Below are the code and all the weights of a small trained network. Each question names an input and a class and asks about switching units off, where a switched-off unit gives its printed mean instead of its output.

import numpy as np


def w(rows, s, z=0):
    codes = np.array(rows[::2]) - 128.0
    scale = np.full(codes.shape[1], s)
    scale[-1] = z or s
    return codes * scale


def f(y):
    return y / 2 * (1 + np.tanh(0.7978845608 * (y + 0.044715 * y**3)))


def log_softmax(a):
    a = a - a.max(-1, keepdims=True)
    return a - np.log(np.exp(a).sum(-1, keepdims=True))


def net(x, mask):
    res = np.array(x, float).reshape(1, 4) / 4 @ E
    y = f(res @ A[0][:, :-1].T + A[0][:, -1])
    res = res + np.where(mask, y, B[0][:, -1]) @ B[0][:, :-1]
    return log_softmax(res[-1] @ U[:, :-1].T + U[:, -1])


A, B = {}, {}
E = w([
[173,187,202,32,72],'x0',
[207,55,116,70,149],'x1',
[181,209,217,165,255],'x2',
[197,215,62,110,90],'x3',
],0.0083)
A[0] = w([
[97,140,189,194,186,2],'n0',
[195,88,143,107,182,125],'n1',
[166,166,112,126,15,191],'n2',
[213,148,55,184,134,115],'n3',
[147,152,153,129,188,14],'n4',
[197,126,24,117,218,130],'n5',
[162,60,135,78,168,8],'n6',
[155,172,219,119,219,203],'n7',
[187,170,22,130,192,130],'n8',
[254,109,163,101,199,186],'n9',
[91,54,25,126,203,215],'n10',
[98,192,123,142,89,177],'n11',
[99,211,178,52,146,20],'n12',
[108,158,184,187,187,105],'n13',
],0.0094,0.0063)
B[0] = w([
[117,127,207,62,158,157],'n0',
[87,215,163,110,101,169],'n1',
[92,187,192,43,213,221],'n2',
[51,202,103,147,222,169],'n3',
[149,158,169,91,93,142],'n4',
[38,188,50,213,149,185],'n5',
[60,178,126,78,200,137],'n6',
[67,190,153,70,132,254],'n7',
[35,145,41,230,108,185],'n8',
[42,189,145,98,165,235],'n9',
[1,155,91,192,72,213],'n10',
[64,188,125,138,127,177],'n11',
[39,181,116,142,107,156],'n12',
[112,146,222,64,159,184],'n13',
],0.0095,0.0099)
U = w([
[114,63,76,182,156,89],'0',
[162,106,157,2,98,199],'1',
[145,220,149,128,93,235],'2',
[236,59,80,127,174,3],'3',
],0.012,0.0066)

Each question gives the input, the list of numbers given to net, and the class t.
The units are the neurons (one row each of A and B). Each row of codes is followed by its name. A weight is (code - 128) times the scale printed after its matrix; where a second scale follows, it is the last column's (A, B and U).
mask holds one flag per neuron, in row order. A switched-off neuron (its flag False) gives its mean, the last column of its row in B, instead of its output. The means were averaged over made-up inputs and are rounded, as every weight is.
A unit's drop is (log p(t) with every unit on - log p(t) with that unit switched off) / (log p(t) with every unit on - log p(t) with every unit switched off).
The circuit of an input: a set's keep is (log p(t) with only the set's units on - log p(t) with every unit switched off) / (log p(t) with every unit on - log p(t) with every unit switched off). Starting from the 12 units with the biggest drops (on a tie, the unit counted first), units are removed one at a time, each time the one whose removal leaves the highest keep (on an exact tie, the one counted first), for as long as the keep stays at least 0.8.
units of the circuit, in order: the units of the circuit, biggest drop first
unit that matters most: the unit with the biggest drop
top k neurons: the k neurons with the biggest drops, biggest first
drop when u is switched off: that unit's drop, to one decimal
input [8,2,-1,3], class 1: units of the circuit, in order -> n5; n10
input [-7,-8,1,0], class 0: units of the circuit, in order -> n7; n2
input [-4,-4,-8,-1], class 0: unit that matters most -> n7
input [7,-8,-7,-7], class 1: top 3 neurons -> n10; n5; n8
input [-3,5,1,1], class 0: units of the circuit, in order -> n2; n7; n13
input [6,-1,3,-8], class 1: top 3 neurons -> n10; n5; n8
input [-4,-4,8,-6], class 1: top 2 neurons -> n0; n13
input [-2,6,-4,2], class 0: drop when n7 is switched off -> 0.2
input [0,6,-1,1], class 0: drop when n1 is switched off -> -0.2
input [-7,4,3,4], class 0: drop when n8 is switched off -> 0.1
input [-3,-8,6,-6], class 1: top 2 neurons -> n0; n13
